Below are the code and all the weights of a small trained network. Each question names an input and a class and asks about switching units off, where a switched-off unit gives its printed mean instead of its output.

import numpy as np


def w(rows, s, z=0):
    codes = np.array(rows[::2]) - 128.0
    scale = np.full(codes.shape[1], s)
    scale[-1] = z or s
    return codes * scale


def norm(h):
    return h / np.sqrt((h * h).mean(-1, keepdims=True) + 1e-5)


def f(y):
    return np.maximum(y, 0)


def log_softmax(a):
    a = a - a.max(-1, keepdims=True)
    return a - np.log(np.exp(a).sum(-1, keepdims=True))


def net(x, mask):
    res = np.array(x, float).reshape(1, 4) / 4 @ E
    u = 0
    for l in range(4):
        y = f(norm(res) @ A[l][:, :-1].T + A[l][:, -1])
        res = res + np.where(mask[u : u + 9], y, B[l][:, -1]) @ B[l][:, :-1]
        u += 9
    return log_softmax(norm(res)[-1] @ U[:, :-1].T + U[:, -1])


A, B = {}, {}
E = w([
[105,249,112,186],'x0',
[201,202,128,66],'x1',
[11,118,141,43],'x2',
[121,96,162,109],'x3',
],0.0013)
A[0] = w([
[143,52,158,180,66],'L0N0',
[141,77,142,137,105],'L0N1',
[57,21,152,89,77],'L0N2',
[194,48,89,239,89],'L0N3',
[50,25,139,85,80],'L0N4',
[105,254,139,222,99],'L0N5',
[69,158,100,174,31],'L0N6',
[175,186,181,103,1],'L0N7',
[88,121,236,184,9],'L0N8',
],0.0022,0.0047)
B[0] = w([
[128,213,122,144,134],'L0N0',
[122,139,143,144,141],'L0N1',
[45,73,184,93,191],'L0N2',
[161,63,225,193,201],'L0N3',
[37,60,213,70,198],'L0N4',
[68,176,66,201,254],'L0N5',
[98,107,81,91,128],'L0N6',
[222,122,60,122,128],'L0N7',
[3,136,68,149,128],'L0N8',
],0.004,0.00096)
A[1] = w([
[206,138,81,94,94],'L1N0',
[199,139,111,165,112],'L1N1',
[131,76,68,83,40],'L1N2',
[190,139,107,89,83],'L1N3',
[110,152,93,131,42],'L1N4',
[70,96,89,91,129],'L1N5',
[88,131,3,84,33],'L1N6',
[86,129,52,103,3],'L1N7',
[115,128,124,146,84],'L1N8',
],0.0045,0.0053)
B[1] = w([
[98,175,231,111,191],'L1N0',
[60,98,150,119,233],'L1N1',
[192,71,114,125,128],'L1N2',
[143,207,253,90,164],'L1N3',
[171,115,119,46,128],'L1N4',
[142,82,101,82,253],'L1N5',
[173,76,61,25,130],'L1N6',
[244,147,208,119,128],'L1N7',
[154,125,110,143,128],'L1N8',
],0.0044,0.0014)
A[2] = w([
[174,36,103,157,3],'L2N0',
[185,77,170,209,75],'L2N1',
[111,165,14,44,103],'L2N2',
[171,110,156,53,156],'L2N3',
[110,77,52,53,133],'L2N4',
[58,211,96,193,126],'L2N5',
[96,232,25,204,86],'L2N6',
[138,217,154,39,108],'L2N7',
[122,228,3,197,92],'L2N8',
],0.0036,0.0043)
B[2] = w([
[104,192,72,199,130],'L2N0',
[161,103,44,195,169],'L2N1',
[93,162,59,223,173],'L2N2',
[93,162,139,165,233],'L2N3',
[55,130,102,139,207],'L2N4',
[173,125,116,49,250],'L2N5',
[203,193,53,7,233],'L2N6',
[140,160,135,211,213],'L2N7',
[176,198,67,2,227],'L2N8',
],0.0052,0.0021)
A[3] = w([
[53,4,135,44,89],'L3N0',
[91,169,173,65,170],'L3N1',
[172,176,248,139,62],'L3N2',
[203,46,87,237,8],'L3N3',
[176,167,68,206,149],'L3N4',
[148,205,121,133,36],'L3N5',
[216,136,105,193,2],'L3N6',
[207,45,92,223,15],'L3N7',
[200,172,69,15,60],'L3N8',
],0.0041,0.0027)
B[3] = w([
[124,75,221,20,235],'L3N0',
[165,116,146,199,242],'L3N1',
[190,172,190,187,186],'L3N2',
[226,4,18,224,181],'L3N3',
[103,91,149,66,212],'L3N4',
[126,46,152,110,159],'L3N5',
[63,74,131,75,146],'L3N6',
[182,19,17,234,177],'L3N7',
[207,173,69,25,251],'L3N8',
],0.0046,0.0025)
U = w([
[239,249,253,241,184],'0',
[5,13,250,7,183],'1',
[242,11,18,253,195],'2',
[249,251,8,15,244],'3',
[4,247,81,218,123],'4',
[43,150,59,135,1],'5',
],0.0077,0.0066)

Each question gives the input, the list of numbers given to net, and the class t.
The units are the neurons (one row each of A and B). Each row of codes is followed by its name. A weight is (code - 128) times the scale printed after its matrix; where a second scale follows, it is the last column's (A, B and U).
mask holds one flag per neuron, layer by layer. A switched-off neuron (its flag False) gives its mean, the last column of its row in B, instead of its output. The means were averaged over made-up inputs and are rounded, as every weight is.
A unit's drop is (log p(t) with every unit on - log p(t) with that unit switched off) / (log p(t) with every unit on - log p(t) with every unit switched off).
unit that matters most: the unit with the biggest drop
k most important neurons: the k neurons with the biggest drops, biggest first
k most important neurons of layer l: the k neurons of layer l with the biggest drops, biggest first
drop of u: that unit's drop, to one decimal
input [1,4,2,7], class 4: 2 most important neurons	L0N3, L1N0
input [1,-5,-2,-2], class 2: unit that matters most	L0N3
input [3,-4,5,-4], class 5: 3 most important neurons	L1N5, L2N2, L0N3
input [-8,7,-8,3], class 0: 2 most important neurons	L1N0, L1N3
input [-5,4,4,-6], class 1: 3 most important neurons	L1N5, L2N6, L2N8
input [3,-2,1,6], class 1: 2 most important neurons	L2N6, L2N8
input [0,4,2,0], class 0: 2 most important neurons of layer 0	L0N4, L0N5
input [-7,3,-6,-5], class 2: 2 most important neurons	L0N3, L2N1
input [-3,6,4,-4], class 0: 3 most important neurons of layer 0	L0N5, L0N4, L0N2
input [-3,7,4,4], class 4: drop of L2N3	0.3
input [-1,-3,0,-4], class 2: drop of L0N3	2.5
input [-6,6,5,-6], class 4: drop of L3N0	0.1
input [-7,8,3,-4], class 0: drop of L3N8	0.0
input [-3,4,7,-6], class 4: unit that matters most	L2N2
